J_728: +2.28,-0.58,+5.73,+0.59,+4.93,-1.48,+1.00,-0.95,+1.00,+3.67,+0.92,-0.70,+1.47,-1.57,-0.87,-0.65,+0.24,+0.90,+1.73,+0.40,-6.05,+1.58,+1.96,+2.94,+3.97,+1.23,+0.68,-0.85,+1.35,-5.14,+0.54,-2.07,-1.02,+1.92,+0.64,+0.68,+1.80,+1.72,-0.94,+1.37,+0.81,+1.51,-2.54,-0.23,-1.24,-2.29,-2.14,-2.84
J_479: +1.22,+0.54,+2.27,+0.61,+1.27,-0.01,+0.48,-0.73,+0.37,-2.17,+1.30,-0.99,-0.17,+0.11,-1.65,+0.21,-0.46,+0.08,+0.87,-0.46,-1.92,+1.23,+2.31,+1.72,+2.46,+2.04,-0.85,-1.43,+1.41,-2.41,+0.71,-1.41,-0.12,-0.21,+0.48,-0.17,+1.12,-0.32,-0.32,+0.93,-0.88,+1.71,-1.56,+1.43,+0.31,-1.38,-0.78,-0.99
J_772: +1.50,-0.52,-1.83,-2.23,+0.94,-2.06,-3.69,-2.50,+1.88,+3.64,+3.48,-1.24,+0.97,+2.57,+0.59,+0.13,+2.07,+0.60,+0.73,-0.79,-1.15,+0.24,-0.35,+0.81,+0.10,-2.34,-1.39,+0.74,-4.14,+1.48,+3.05,-0.78,-4.29,+0.69,-1.15,+0.55,-0.77,-4.08,+0.65,-4.80,+1.48,+1.26,-0.78,+3.38,+0.78,-0.03,-0.22,+0.67
J_369: -0.59,+0.01,-3.58,-0.34,-3.80,+0.69,-1.12,-0.22,-1.31,-1.90,-0.60,+0.17,-0.22,+1.08,+0.20,+0.39,+0.13,-1.04,-1.59,-0.32,+3.42,-1.70,-0.47,-2.16,-2.40,-1.13,-1.20,+0.53,-0.69,+3.43,-0.76,+1.56,-0.92,-1.93,-0.33,-1.11,-1.14,-1.46,+0.92,-1.46,-0.47,-1.32,+1.57,+0.59,+0.73,-0.22,+1.73,+1.44
J_379: +0.38,+1.03,-0.82,-0.23,+0.13,+0.72,-0.56,-0.54,+0.44,-0.23,+1.60,-0.71,-0.82,+1.24,-0.88,+0.39,+0.03,-0.09,+0.54,-0.93,+0.53,+0.88,+1.89,+0.66,+0.67,+1.00,-0.97,-0.90,-0.31,-0.01,+1.03,-0.80,-0.05,+1.21,-0.04,-0.39,+0.56,-2.08,-0.05,-0.63,-0.92,+1.45,-0.46,+2.20,+1.29,-0.54,-0.14,+0.89
J_752: -1.70,+3.16,-8.05,-2.77,-0.49,+3.66,-2.37,+0.40,+0.36,-1.41,+1.92,+0.43,-2.34,+3.23,+1.39,+0.49,+1.77,-0.43,+0.54,-2.33,+5.91,+0.49,+1.67,-1.95,-3.95,-1.70,+0.27,+0.28,-4.38,+6.08,+1.18,+0.65,+0.76,+0.14,-0.98,-1.13,+0.55,-5.87,+0.35,-4.58,-0.74,+0.50,+2.59,+3.64,+3.65,+1.17,+0.91,+6.37
count J_369: -0.22 => 3
count J_369: -2.16 => 1
order: -3.80,-3.58,-2.40,-2.16,-1.93,-1.90,-1.70,-1.59,-1.46,-1.46,-1.32,-1.31,-1.20,-1.14,-1.13,-1.12,-1.11,-1.04,-0.92,-0.76,-0.69,-0.60,-0.59,-0.47,-0.47,-0.34,-0.33,-0.32,-0.22,-0.22,-0.22,+0.01,+0.13,+0.17,+0.20,+0.39,+0.53,+0.59,+0.69,+0.73,+0.92,+1.08,+1.44,+1.56,+1.57,+1.73,+3.42,+3.43 => J_369
chg J_772: +1.50,-0.52,-1.83,-2.23,+0.94,-2.06,-3.69,-2.50,+1.88,+3.64,+3.48,-1.24,+0.97,+2.57,+0.59,+0.13,+2.07,+0.60,+0.72,-0.79,-1.15,+0.24,-0.35,+0.81,+0.10,-2.34,-1.39,+0.74,-4.14,+1.48,+3.05,-0.78,-4.29,+0.69,-1.15,+0.55,-0.77,-4.08,+0.65,-4.80,+1.48,+1.26,-0.78,+3.38,+0.78,-0.03,-0.22,+0.67 => 18, +0.73
chg J_772: +1.50,-0.52,-1.83,-2.23,+0.94,-2.06,-3.69,-2.50,+1.88,+3.64,+3.48,-1.25,+0.97,+2.57,+0.59,+0.13,+2.07,+0.60,+0.73,-0.79,-1.15,+0.24,-0.35,+0.81,+0.10,-2.34,-1.39,+0.74,-4.14,+1.48,+3.05,-0.78,-4.29,+0.69,-1.15,+0.55,-0.77,-4.08,+0.65,-4.80,+1.48,+1.26,-0.78,+3.38,+0.78,-0.03,-0.22,+0.67 => 11, -1.24

J_161: -0.18,-4.30,-1.73,-1.26,+0.80,-4.14,-1.56,-1.27,-4.44,+0.69,+0.03,+0.09,-3.02,+5.78,-1.17,-1.31,+3.77,+2.91,+3.21,+3.90,+2.19,-4.14,+4.19,+3.17,+6.89,+4.41,-4.14,-0.80,-6.36,+0.67,-1.56,+3.89,+5.28,-2.60,-1.15,+0.71,+0.09,+1.81,+1.35,-1.49,-1.63,+2.23,+1.16,+2.84,-4.66,-3.73,-3.08,-0.89,-4.30,-8.03,-0.04,+0.85,+3.51,+0.28,-6.36,-6.36,-0.89,-0.49,-4.14
J_844: -2.37,-1.83,+0.40,+2.55,+0.56,+0.27,+2.95,+2.55,+2.54,+2.41,-2.01,-4.36,-1.05,+1.49,+1.13,-1.33,-1.28,-0.84,-2.82,+1.03,+0.26,+3.95,+0.18,-0.11,-0.84,+3.07,-0.45,-2.79,-3.03,+0.69,-1.84,-0.09,+3.26,-2.60,+0.66,-0.66,-0.29,+1.62,+0.30,-0.91,+1.20,+1.24,+1.92,+3.58,+0.09,+3.66,-2.12,-3.63,+1.92,-3.58,-1.00,+0.64,+0.18,-1.57,+2.84,-3.42,-0.68,-3.89,-0.95
J_32: +4.96,-0.07,+5.35,-1.17,-2.98,+1.58,-0.83,+0.29,-0.53,-1.28,+4.56,-2.90,-0.63,-6.09,-2.72,+2.27,-0.30,+1.46,+1.81,+1.07,-3.73,+5.04,-1.32,+0.77,-2.80,-1.18,-2.80,-0.82,-1.91,-2.66,+0.07,-2.21,+0.18,+2.30,-1.74,-2.44,+0.98,-0.75,+1.46,-0.41,-2.17,-2.51,+1.53,+0.08,+5.97,+3.37,+1.84,+1.46,+3.13,+0.83,+0.42,-3.27,-0.82,-2.80,-0.96,-1.72,+5.26,+2.19,-0.15
J_455: +0.40,-0.11,-3.63,+0.09,+0.18,-3.90,-1.33,-2.79,-3.42,-0.95,-0.66,-1.57,-1.84,+2.54,-3.03,-1.00,+1.20,+1.24,+1.62,+3.66,+0.66,-3.58,+2.55,-0.91,+3.95,+1.49,-0.84,-0.68,-1.83,+0.69,-1.28,+1.92,+3.07,-2.12,-0.45,+1.92,+0.30,+2.55,+1.13,-2.01,+0.27,-0.09,+0.56,+2.84,-2.82,-2.37,-1.05,+0.64,-4.36,-2.60,+0.26,-0.29,+2.41,+3.26,+0.18,+3.58,-0.84,+1.03,+2.95
order: -0.15,+2.19,+5.26,-1.72,-0.96,-2.80,-0.82,-3.27,+0.42,+0.83,+3.13,+1.46,+1.84,+3.37,+5.97,+0.08,+1.53,-2.51,-2.17,-0.41,+1.46,-0.75,+0.98,-2.44,-1.74,+2.30,+0.18,-2.21,+0.07,-2.66,-1.91,-0.82,-2.80,-1.18,-2.80,+0.77,-1.32,+5.04,-3.73,+1.07,+1.81,+1.46,-0.30,+2.27,-2.72,-6.09,-0.63,-2.90,+4.56,-1.28,-0.53,+0.29,-0.83,+1.58,-2.98,-1.17,+5.35,-0.07,+4.96 => J_32
count J_32: -2.80 => 3
count J_844: -2.12 => 1
chg J_161: -0.18,-4.30,-1.73,-1.26,+0.80,-4.14,-1.56,-1.27,-4.44,+0.69,+0.03,+0.09,-3.02,+5.78,-1.17,-1.31,+3.77,+2.91,+3.22,+3.90,+2.19,-4.14,+4.19,+3.17,+6.89,+4.41,-4.14,-0.80,-6.36,+0.67,-1.56,+3.89,+5.28,-2.60,-1.15,+0.71,+0.09,+1.81,+1.35,-1.49,-1.63,+2.23,+1.16,+2.84,-4.66,-3.73,-3.08,-0.89,-4.30,-8.03,-0.04,+0.85,+3.51,+0.28,-6.36,-6.36,-0.89,-0.49,-4.14 => 18, +3.21
order: +5.97,+3.37,+1.84,+1.46,+3.13,+0.83,+0.42,-3.27,-0.82,-2.80,-0.96,-1.72,+5.26,+2.19,-0.15,+4.96,-0.07,+5.35,-1.17,-2.98,+1.58,-0.83,+0.29,-0.53,-1.28,+4.56,-2.90,-0.63,-6.09,-2.72,+2.27,-0.30,+1.46,+1.81,+1.07,-3.73,+5.04,-1.32,+0.77,-2.80,-1.18,-2.80,-0.82,-1.91,-2.66,+0.07,-2.21,+0.18,+2.30,-1.74,-2.44,+0.98,-0.75,+1.46,-0.41,-2.17,-2.51,+1.53,+0.08 => J_32
count J_161: -4.14 => 4
order: +0.18,+3.58,-0.84,+1.03,+2.95,+0.40,-0.11,-3.63,+0.09,+0.18,-3.90,-1.33,-2.79,-3.42,-0.95,-0.66,-1.57,-1.84,+2.54,-3.03,-1.00,+1.20,+1.24,+1.62,+3.66,+0.66,-3.58,+2.55,-0.91,+3.95,+1.49,-0.84,-0.68,-1.83,+0.69,-1.28,+1.92,+3.07,-2.12,-0.45,+1.92,+0.30,+2.55,+1.13,-2.01,+0.27,-0.09,+0.56,+2.84,-2.82,-2.37,-1.05,+0.64,-4.36,-2.60,+0.26,-0.29,+2.41,+3.26 => J_455

J_795: -4.27,+2.69,-3.79,+2.70,-1.14,-2.01,-2.55,-1.61,-1.70,-1.40,-1.26,+0.94,-4.31
J_680: -0.79,-0.19,+0.94,-2.94,+0.88,-0.99,-1.61,-0.82,-0.76,+3.37,-1.12,-0.47,-2.96
J_698: -0.78,+2.44,+2.44,-1.87,-1.86,-0.12,-2.88,-3.58,-1.41,-0.70,-0.53,+2.40,+2.85
J_666: +0.23,+6.19,-0.99,+3.41,-3.52,-0.54,-1.36,-1.78,+4.82,-3.83,-2.98,+0.00,-0.79
J_632: +1.27,-1.23,-3.35,-2.71,+0.05,-2.07,+1.28,-3.93,-1.90,-0.74,-1.37,+0.68,+1.30
J_850: -2.39,+2.25,-1.18,+2.88,-0.41,+1.37,+0.46,+1.16,-1.01,+2.53,-0.31,+0.86,-0.97
J_571: -4.03,-0.57,-2.05,+0.06,+2.01,+6.27,-2.41,+3.59,-3.08,-3.96,-0.21,+2.77,-1.09
J_616: +2.70,-3.79,-1.26,-4.27,+0.94,-1.70,-1.14,-2.56,+2.69,-2.01,-1.61,-1.40,-4.31
J_782: -0.54,+0.23,-0.99,-3.83,+0.00,+6.19,-2.98,+4.82,-1.78,-0.79,-1.36,+3.40,-3.52
order: -0.79,+0.00,+4.82,-1.36,-0.54,-0.99,-2.98,+3.41,+0.23,-3.83,-3.52,+6.19,-1.78 => J_666
order: -3.83,-3.52,-2.98,-1.78,-1.36,-0.99,-0.79,-0.54,+0.00,+0.23,+3.40,+4.82,+6.19 => J_782
count J_698: -1.41 => 1
order: +0.94,-4.31,-4.27,+2.69,-3.79,+2.70,-1.14,-2.01,-2.55,-1.61,-1.70,-1.40,-1.26 => J_795
chg J_782: -0.54,+0.23,-0.99,-3.83,+0.00,+6.18,-2.98,+4.82,-1.78,-0.79,-1.36,+3.40,-3.52 => 5, +6.19

J_665: +2.47,-0.49,+0.02,+0.32,-1.57,-0.81,+5.39,-1.62,+7.21,+1.51,-1.13,+8.09,-2.46,+0.63,-1.06,+1.44,+0.36
J_673: +5.00,+0.14,+4.59,-4.26,+0.91,+1.55,+0.81,+5.47,-0.96,-4.71,+1.95,-3.06,+0.55,+4.50,+0.71,-1.48,+3.85
J_920: -1.12,-0.34,+0.05,+0.13,+2.82,+7.19,-3.24,+4.77,+0.36,-0.33,-2.99,+4.04,-2.10,+2.41,-3.38,+4.41,+3.27
J_905: +0.20,+2.46,+1.41,-3.49,+5.09,-1.92,+3.59,+0.48,+2.43,-3.06,+1.86,+1.99,-1.25,+0.28,+5.44,-2.88,+6.86
J_767: +5.05,+4.00,-5.66,+3.15,-0.67,+1.09,+2.69,+1.90,+4.44,-2.38,+1.05,-2.61,+2.59,+1.19,-0.24,+5.52,+1.66
J_481: +0.13,-0.33,+3.27,-3.38,+2.41,-2.10,+4.77,-1.12,+4.41,-0.33,+0.05,+7.19,-3.24,+0.36,+2.82,-2.99,+4.04
chg J_905: +0.21,+2.46,+1.41,-3.49,+5.09,-1.92,+3.59,+0.48,+2.43,-3.06,+1.86,+1.99,-1.25,+0.28,+5.44,-2.88,+6.86 => 0, +0.20
order: -3.38,-3.24,-2.99,-2.10,-1.12,-0.33,-0.33,+0.05,+0.13,+0.36,+2.41,+2.82,+3.27,+4.04,+4.41,+4.77,+7.19 => J_481
chg J_920: -1.12,-0.34,+0.05,+0.13,+2.82,+7.19,-3.24,+4.77,+0.36,-0.33,-2.98,+4.04,-2.10,+2.41,-3.38,+4.41,+3.27 => 10, -2.99

J_34: -2.51,+4.98,+0.59,-1.10,-2.32,-2.06,+2.05,+2.34,-3.70,+1.21,-2.00,+1.22,+1.02,-0.78,+2.97,-1.14,+5.96,+0.22,-1.28,-0.97,+1.46,-0.08,-2.40,+3.39,+0.28,-5.08,+3.12,+0.81,+1.49,-0.50
J_243: -2.20,-3.04,-4.05,+3.84,+0.73,-1.90,-4.24,-2.01,-0.22,+4.87,+3.60,+1.80,-0.75,+0.99,-0.96,-1.08,+2.38,+2.23,+0.30,+2.83,+1.76,+2.16,+1.57,-1.34,+0.97,+2.34,-4.33,+2.86,-1.40,-0.49
J_210: -0.89,+1.81,-3.13,+1.50,+0.01,-3.10,+2.09,+1.66,-0.32,-2.77,-0.94,-1.20,-6.17,+2.94,+2.53,-3.50,-1.45,+0.08,-4.42,+0.65,-0.09,-0.84,+0.37,-1.17,+1.75,-0.14,-0.91,+4.72,-4.72,-1.71
J_17: -0.43,-1.78,-0.84,-2.05,-1.25,+3.42,-1.03,+0.20,-4.04,-2.63,+1.48,-1.07,-2.31,+2.37,-4.30,-2.64,+0.69,-5.72,-0.42,+1.19,+0.56,+0.03,+1.86,-3.78,+4.43,+0.09,-3.95,+0.87,+1.94,+1.76
J_293: +1.89,+1.44,-1.27,-3.29,+2.66,+0.75,+1.90,+4.21,+0.16,-1.31,-0.30,-0.04,-0.02,-3.72,+1.10,+7.54,-0.91,-0.01,+1.56,-4.81,-0.22,+1.83,+0.09,+4.30,-2.06,+1.32,-0.49,-0.41,-2.18,+1.02
J_490: -3.16,+4.23,-0.33,-0.89,-1.29,-2.68,+1.61,+1.44,-2.19,+1.89,+0.60,-0.18,+0.85,-0.79,+3.19,-0.20,+6.03,+0.21,+0.41,-0.23,+0.65,-1.50,-1.82,+3.63,+0.47,-5.24,+5.56,-0.36,+1.91,+0.33
J_819: +1.89,+1.44,-1.27,-3.29,+2.66,+1.44,+1.90,+4.21,+0.16,-1.31,-0.30,-0.04,+1.83,-3.72,+1.83,+7.54,-0.91,-0.01,+1.56,-4.81,+1.45,+1.83,+0.09,+4.30,-2.06,-1.03,-0.49,-0.41,-2.18,+1.02
J_212: +0.01,-0.84,-0.89,-1.71,-1.20,+2.94,-0.94,-1.45,-4.42,-2.77,+0.37,-1.17,-0.32,+1.75,-3.14,-3.10,+1.66,-6.17,-0.91,+0.65,-0.14,+1.81,+2.09,-4.72,+4.72,-0.09,-3.50,+0.08,+2.53,+1.50
J_309: +1.22,+1.42,+1.00,+0.25,-4.31,+0.87,+3.83,+1.65,-3.73,-1.24,-5.69,+3.61,+2.05,-0.78,-1.01,-0.64,+0.06,+0.09,-3.12,-1.12,+2.91,+1.78,-3.76,+2.32,+1.98,-3.92,+0.77,+1.13,+2.35,+2.07
J_722: -4.70,+2.82,+1.39,+0.22,+3.16,+2.24,+1.02,-1.08,+5.10,+2.04,+0.18,+3.31,+0.69,+0.63,+1.63,+3.43,-1.06,+0.75,-0.90,-3.42,-4.78,-1.70,+2.31,-2.53,-0.91,+3.25,+1.49,-2.50,+1.35,-1.32
J_138: +1.78,-3.71,-4.16,+3.83,+1.23,-2.90,-5.22,-3.78,+0.33,+2.11,+1.01,+0.47,-0.32,+2.15,-1.10,-0.41,+3.82,+1.69,+2.63,+3.58,+2.04,+1.55,+0.83,-1.30,+1.35,+1.84,-3.97,-0.10,-1.27,-1.53
count J_819: +1.44 => 2
chg J_210: -0.89,+1.81,-3.13,+1.50,+0.01,-3.10,+2.09,+1.66,-0.32,-2.77,-0.94,-1.20,-6.17,+2.94,+2.53,-3.50,-1.46,+0.08,-4.42,+0.65,-0.09,-0.84,+0.37,-1.17,+1.75,-0.14,-0.91,+4.72,-4.72,-1.71 => 16, -1.45
chg J_17: -0.43,-1.78,-0.84,-2.04,-1.25,+3.42,-1.03,+0.20,-4.04,-2.63,+1.48,-1.07,-2.31,+2.37,-4.30,-2.64,+0.69,-5.72,-0.42,+1.19,+0.56,+0.03,+1.86,-3.78,+4.43,+0.09,-3.95,+0.87,+1.94,+1.76 => 3, -2.05
count J_210: +2.53 => 1
order: -6.17,-4.72,-4.42,-3.50,-3.14,-3.10,-2.77,-1.71,-1.45,-1.20,-1.17,-0.94,-0.91,-0.89,-0.84,-0.32,-0.14,-0.09,+0.01,+0.08,+0.37,+0.65,+1.50,+1.66,+1.75,+1.81,+2.09,+2.53,+2.94,+4.72 => J_212

J_670: +5.30,-3.04,+4.25,+0.49,-3.03,-4.67,+2.95,+5.65,+0.76,-0.57,-4.01,+5.06,+0.87,-2.04,-1.22,+6.05,+3.71,-0.83
J_675: -1.35,+5.50,-4.28,-1.87,+4.26,+4.73,+1.74,-3.91,-5.89,-4.28,+4.33,-0.76,-0.17,-3.15,+4.26,-3.92,-4.28,+3.44
J_939: -7.92,+0.84,+1.02,+3.53,-3.38,-0.61,-6.78,+1.71,-4.59,+1.77,-1.01,+4.60,-3.38,-2.84,+1.85,+2.49,-2.22,+2.64
J_105: +3.66,-2.86,-2.62,-1.95,-3.95,-5.08,+1.42,+5.94,-2.83,-0.26,-6.44,+4.27,-0.35,-0.14,-1.78,+5.33,+2.87,-2.83
J_147: -0.87,+3.91,-1.08,-4.68,+1.26,+4.69,+1.13,-5.88,-3.31,+2.70,+5.23,-2.06,-1.25,-1.20,-1.99,-7.27,-3.82,+1.21
count J_675: +4.26 => 2
chg J_670: +5.30,-3.04,+4.25,+0.49,-3.03,-4.67,+2.95,+5.65,+0.76,-0.57,-4.01,+5.06,+0.87,-2.04,-1.22,+6.05,+3.71,-0.82 => 17, -0.83
count J_105: -2.83 => 2
chg J_147: -0.87,+3.91,-1.08,-4.68,+1.26,+4.69,+1.13,-5.88,-3.31,+2.70,+5.23,-2.06,-1.25,-1.20,-1.99,-7.27,-3.81,+1.21 => 16, -3.82
chg J_670: +5.30,-3.04,+4.25,+0.49,-3.03,-4.67,+2.94,+5.65,+0.76,-0.57,-4.01,+5.06,+0.87,-2.04,-1.22,+6.05,+3.71,-0.83 => 6, +2.95

J_925: +5.81,+5.77,-0.39,-0.39,+5.84,+5.83,-0.39,+5.84,+5.84,+5.84
J_238: +5.77,+5.81,+5.83,+5.77,-0.37,+5.84,-0.61,+4.78,-0.39,+5.73
J_522: +4.77,+4.67,+4.81,+4.77,-7.15,+4.77,+4.67,+4.76,+4.77,+4.75
chg J_238: +5.77,+5.81,+5.82,+5.77,-0.37,+5.84,-0.61,+4.78,-0.39,+5.73 => 2, +5.83
order: +5.73,-0.39,+4.78,-0.61,+5.84,-0.37,+5.77,+5.83,+5.81,+5.77 => J_238
count J_925: +5.83 => 1
count J_522: +4.76 => 1
count J_522: +4.67 => 2

J_859: -3.29,-0.52,-0.51,-0.52
J_758: -3.93,-2.91,-3.27,-0.66
J_274: -2.29,-0.60,+0.72,-5.17
J_484: -3.29,-0.52,-0.52,-0.52
J_985: -4.40,-3.48,-3.70,-1.57
J_718: -4.32,-4.10,-4.47,+5.87
J_629: -3.29,-3.92,-3.92,-3.92
chg J_274: -2.29,-0.60,+0.72,-5.16 => 3, -5.17
count J_484: -0.52 => 3
order: -0.52,-3.29,-0.52,-0.52 => J_484
count J_859: -3.29 => 1
count J_629: -3.92 => 3

J_838: -4.87,+4.34,-7.40,-6.04,+1.17
J_337: -7.06,+0.23,+8.03,-0.36,-0.49
J_482: -5.22,-5.90,+2.60,-1.47,+7.31
J_700: +8.03,-0.36,-7.06,+0.24,-0.49
J_420: +6.91,-2.39,-2.75,+4.37,+3.45
chg J_482: -5.23,-5.90,+2.60,-1.47,+7.31 => 0, -5.22
count J_838: -6.05 => 0
order: -0.49,-7.06,+0.24,-0.36,+8.03 => J_700

